Here is a tiny trained network, its code and every weight. The questions are about switching its units off for an input and a class, where a switched-off unit gives its printed mean instead of its output.

import numpy as np


def w(rows, s, z=0):
    codes = np.array(rows[::2]) - 128.0
    scale = np.full(codes.shape[1], s)
    scale[-1] = z or s
    return codes * scale


def norm(h):
    return h / np.sqrt((h * h).mean(-1, keepdims=True) + 1e-5)


def f(y):
    return np.maximum(y, 0)


def log_softmax(a):
    a = a - a.max(-1, keepdims=True)
    return a - np.log(np.exp(a).sum(-1, keepdims=True))


def net(x, mask):
    res = np.array(x, float).reshape(1, 6) / 4 @ E
    u = 0
    for l in range(2):
        y = f(norm(res) @ A[l][:, :-1].T + A[l][:, -1])
        res = res + np.where(mask[u : u + 13], y, B[l][:, -1]) @ B[l][:, :-1]
        u += 13
    return log_softmax(norm(res)[-1] @ U[:, :-1].T + U[:, -1])


A, B = {}, {}
E = w([
[225,129,104,125,12,67,98],'x0',
[117,137,12,38,243,74,94],'x1',
[153,164,125,207,142,120,165],'x2',
[91,3,116,156,145,135,107],'x3',
[73,200,94,217,84,136,179],'x4',
[87,132,192,212,174,65,84],'x5',
],0.0034)
A[0] = w([
[127,184,246,168,125,70,87,165],'0.n1',
[130,131,111,81,16,136,151,105],'0.n2',
[57,68,114,186,150,97,104,95],'0.n3',
[138,52,156,189,186,77,140,60],'0.n4',
[247,76,250,82,66,103,199,133],'0.n5',
[70,72,129,253,94,64,100,85],'0.n6',
[110,147,84,75,216,93,153,95],'0.n7',
[69,169,92,146,125,145,248,89],'0.n8',
[93,95,101,54,196,79,112,2],'0.n9',
[65,74,125,133,23,168,149,94],'0.n10',
[191,128,105,102,149,99,223,36],'0.n11',
[116,187,139,157,253,34,35,178],'0.n12',
[204,210,70,156,145,1,88,78],'0.n13',
],0.0051,0.0032)
B[0] = w([
[150,151,215,169,71,91,202,218],'0.n1',
[218,105,123,186,94,177,200,195],'0.n2',
[116,138,88,157,118,119,63,186],'0.n3',
[142,137,43,173,37,145,119,173],'0.n4',
[115,127,111,40,180,122,132,252],'0.n5',
[97,98,45,112,113,172,60,214],'0.n6',
[150,135,87,61,210,105,125,207],'0.n7',
[204,107,153,44,140,129,170,187],'0.n8',
[136,89,107,64,112,158,159,172],'0.n9',
[233,131,175,133,124,179,145,198],'0.n10',
[52,210,135,138,91,70,57,150],'0.n11',
[111,70,200,130,152,60,179,243],'0.n12',
[2,215,123,168,86,117,42,215],'0.n13',
],0.0056,0.0039)
A[1] = w([
[104,86,127,25,84,94,60,202],'1.n1',
[153,51,57,40,218,98,92,133],'1.n2',
[90,192,94,105,40,175,142,64],'1.n3',
[148,85,122,26,201,98,187,9],'1.n4',
[74,68,48,72,227,145,189,94],'1.n5',
[124,45,172,130,135,234,107,18],'1.n6',
[166,200,183,45,179,135,106,66],'1.n7',
[150,205,59,139,66,78,79,58],'1.n8',
[109,235,130,184,223,180,242,134],'1.n9',
[196,250,104,19,42,154,168,121],'1.n10',
[92,3,131,208,199,132,123,254],'1.n11',
[122,185,113,193,73,83,174,65],'1.n12',
[37,100,121,186,161,137,123,30],'1.n13',
],0.0061,0.0019)
B[1] = w([
[139,178,176,86,207,109,167,216],'1.n1',
[178,140,146,73,191,200,134,246],'1.n2',
[115,78,85,156,86,129,65,164],'1.n3',
[78,125,99,153,127,217,21,219],'1.n4',
[254,76,112,66,179,192,69,222],'1.n5',
[83,224,46,140,91,28,89,184],'1.n6',
[61,143,69,185,155,179,134,193],'1.n7',
[7,181,77,166,141,93,69,179],'1.n8',
[128,125,219,36,175,79,147,185],'1.n9',
[130,64,96,222,106,136,112,254],'1.n10',
[121,189,64,114,52,141,53,212],'1.n11',
[143,48,115,61,156,160,117,167],'1.n12',
[170,95,143,168,31,170,147,157],'1.n13',
],0.0061,0.0058)
U = w([
[153,141,96,99,103,111,119,10],'0',
[207,67,173,177,44,194,193,185],'1',
[62,173,248,93,164,41,167,200],'2',
[125,96,56,166,113,102,207,2],'3',
[164,102,74,36,229,208,51,182],'4',
[50,151,49,220,25,108,22,203],'5',
[69,191,82,113,208,95,143,77],'6',
],0.012,0.0068)

Each question gives the input, the list of numbers given to net, and the class t.
The units are the neurons (one row each of A and B). Each row of codes is followed by its name. A weight is (code - 128) times the scale printed after its matrix; where a second scale follows, it is the last column's (A, B and U).
mask holds one flag per neuron, layer by layer. A switched-off neuron (its flag False) gives its mean, the last column of its row in B, instead of its output. The means were averaged over made-up inputs and are rounded, as every weight is.
A unit's drop is (log p(t) with every unit on - log p(t) with that unit switched off) / (log p(t) with every unit on - log p(t) with every unit switched off).
unit that matters most: the unit with the biggest drop
top k neurons: the k neurons with the biggest drops, biggest first
top k neurons in layer l: the k neurons of layer l with the biggest drops, biggest first
drop when u is switched off: that unit's drop, to one decimal
input [-6,-5,5,-4,-3,-2], class 2: unit that matters most : 1.n9
input [-5,-5,4,-4,3,8], class 2: top 2 neurons : (1.n9, 1.n10)
input [3,1,-3,3,-5,7], class 5: top 2 neurons in layer 1 : (1.n11, 1.n5)
input [8,-4,-4,6,5,-6], class 1: top 2 neurons : (0.n2, 0.n10)
input [4,-3,7,3,-8,8], class 5: top 2 neurons in layer 0 : (0.n6, 0.n4)
input [-1,-5,5,-7,-2,-1], class 1: top 3 neurons : (1.n10, 0.n12, 1.n1)
input [3,5,-5,-6,6,2], class 5: top 2 neurons in layer 0 : (0.n13, 0.n5)
input [-8,-2,2,7,4,0], class 5: top 2 neurons in layer 0 : (0.n5, 0.n7)
input [-8,-6,6,-5,6,-3], class 2: top 2 neurons in layer 1 : (1.n9, 1.n5)
input [-4,-2,-6,5,-1,2], class 5: top 2 neurons in layer 0 : (0.n5, 0.n7)
input [5,3,-4,-5,0,7], class 2: drop when 0.n12 is switched off : 0.4
input [-8,-6,2,1,6,-2], class 2: drop when 1.n9 is switched off : 0.8
input [-6,-8,-2,5,-4,6], class 5: drop when 0.n13 is switched off : 0.0
input [-8,-7,-2,0,-5,8], class 5: unit that matters most : 1.n11
input [8,0,6,-2,-7,7], class 2: drop when 0.n5 is switched off : 0.1
